Here is a tiny trained network, its code and every weight. The questions are about switching its units off for an input and a class, where a switched-off unit gives its printed mean instead of its output.

import numpy as np


def w(rows, s, z=0):
    codes = np.array(rows[::2]) - 128.0
    scale = np.full(codes.shape[1], s)
    scale[-1] = z or s
    return codes * scale


def f(y):
    return np.maximum(y, 0)


def log_softmax(a):
    a = a - a.max(-1, keepdims=True)
    return a - np.log(np.exp(a).sum(-1, keepdims=True))


def net(x, mask):
    res = np.array(x, float).reshape(1, 4) / 4 @ E
    y = f(res @ A[0][:, :-1].T + A[0][:, -1])
    res = res + np.where(mask, y, B[0][:, -1]) @ B[0][:, :-1]
    return log_softmax(res[-1] @ U[:, :-1].T + U[:, -1])


A, B = {}, {}
E = w([
[71,187,189,20,209],'x0',
[183,232,29,149,188],'x1',
[106,200,238,244,152],'x2',
[81,33,96,172,252],'x3',
],0.0045)
A[0] = w([
[121,94,60,40,107,97],'N1',
[142,169,138,109,75,69],'N2',
[117,98,161,116,118,119],'N3',
[146,189,70,141,165,80],'N4',
[106,84,112,149,183,83],'N5',
[144,192,149,91,45,57],'N6',
[152,217,138,76,4,59],'N7',
[113,141,143,93,169,86],'N8',
[138,202,71,127,159,88],'N9',
[119,98,127,144,173,109],'N10',
[149,206,53,148,171,62],'N11',
[98,172,180,28,188,57],'N12',
[127,90,65,41,106,76],'N13',
[105,194,214,230,154,59],'N14',
[126,105,108,105,115,100],'N15',
[145,173,88,136,148,77],'N16',
[148,92,72,67,126,69],'N17',
[142,100,75,72,123,73],'N18',
[154,76,68,224,51,60],'N19',
[110,161,168,55,189,54],'N20',
[109,49,203,102,97,73],'N21',
[118,79,104,154,199,67],'N22',
[93,57,211,108,71,54],'N23',
[131,164,92,137,148,97],'N24',
[143,100,96,186,80,66],'N25',
[109,158,165,50,178,101],'N26',
[137,141,132,121,110,104],'N27',
[121,92,107,141,191,75],'N28',
[124,131,127,123,139,255],'N29',
[111,46,114,160,244,72],'N30',
[151,98,97,196,83,52],'N31',
[116,179,208,217,159,57],'N32',
[103,86,158,114,97,70],'N33',
],0.014,0.0074)
B[0] = w([
[180,132,210,176,110,202],'N1',
[79,138,158,108,143,163],'N2',
[160,123,108,89,135,161],'N3',
[153,63,111,76,155,176],'N4',
[86,149,152,97,150,164],'N5',
[56,150,171,87,164,193],'N6',
[39,195,177,73,177,234],'N7',
[112,129,113,169,150,152],'N8',
[163,72,94,76,145,181],'N9',
[103,152,141,103,138,159],'N10',
[153,36,111,67,170,187],'N11',
[103,127,53,216,191,198],'N12',
[168,116,214,180,116,193],'N13',
[179,109,236,189,115,216],'N14',
[151,124,152,142,135,148],'N15',
[140,76,116,98,154,155],'N16',
[154,99,201,167,116,174],'N17',
[149,104,193,164,120,169],'N18',
[125,156,37,215,197,217],'N19',
[108,115,87,206,189,175],'N20',
[160,56,93,59,145,193],'N21',
[68,139,169,105,161,168],'N22',
[171,37,110,57,184,197],'N23',
[141,93,117,98,140,154],'N24',
[112,131,86,186,166,171],'N25',
[116,139,60,189,139,192],'N26',
[117,136,135,123,131,139],'N27',
[85,147,160,108,144,159],'N28',
[196,248,60,75,2,255],'N29',
[52,179,169,70,164,206],'N30',
[96,114,88,200,165,170],'N31',
[170,109,220,183,110,200],'N32',
[139,73,113,102,151,155],'N33',
],0.044,0.0073)
U = w([
[175,122,203,177,107,122],'0',
[38,174,154,78,153,118],'1',
[110,134,44,207,159,118],'2',
[166,50,92,58,141,106],'3',
[147,204,79,103,1,253],'4',
[56,76,121,143,72,60],'5',
],0.0079,0.0032)

Each question gives the input, the list of numbers given to net, and the class t.
The units are the neurons (one row each of A and B). Each row of codes is followed by its name. A weight is (code - 128) times the scale printed after its matrix; where a second scale follows, it is the last column's (A, B and U).
mask holds one flag per neuron, in row order. A switched-off neuron (its flag False) gives its mean, the last column of its row in B, instead of its output. The means were averaged over made-up inputs and are rounded, as every weight is.
A unit's drop is (log p(t) with every unit on - log p(t) with that unit switched off) / (log p(t) with every unit on - log p(t) with every unit switched off).
The circuit of an input: a set's keep is (log p(t) with only the set's units on - log p(t) with every unit switched off) / (log p(t) with every unit on - log p(t) with every unit switched off). Starting from the 12 units with the biggest drops (on a tie, the unit counted first), units are removed one at a time, each time the one whose removal leaves the highest keep (on an exact tie, the one counted first), for as long as the keep stays at least 0.8.
circuit, biggest first: the units of the circuit, biggest drop first
top k neurons: the k neurons with the biggest drops, biggest first
drop of u: that unit's drop, to one decimal
input [7,2,7,4], class 0: circuit, biggest first -> [N14]
input [-1,-7,-8,5], class 0: top 2 neurons -> [N1, N13]
input [2,-8,4,-6], class 3: top 2 neurons -> [N23, N21]
input [-5,-6,-8,8], class 0: top 4 neurons -> [N1, N13, N17, N7]
input [5,8,1,-6], class 3: top 3 neurons -> [N11, N9, N4]
input [-7,-7,2,7], class 1: top 2 neurons -> [N30, N22]
input [-4,1,-4,-5], class 1: top 2 neurons -> [N7, N14]
input [-5,-7,-2,-1], class 3: top 2 neurons -> [N23, N21]
input [-8,-6,2,7], class 2: top 4 neurons -> [N19, N7, N31, N25]
input [-8,-8,-8,6], class 0: top 4 neurons -> [N1, N13, N17, N18]
input [-1,7,3,-8], class 1: top 2 neurons -> [N7, N6]
input [7,7,7,-3], class 0: drop of N31 -> 0.3
input [3,3,1,0], class 4: drop of N31 -> 0.1
input [3,-8,5,-4], class 3: circuit, biggest first -> [N23]
input [-4,2,-1,7], class 1: drop of N16 -> 0.0
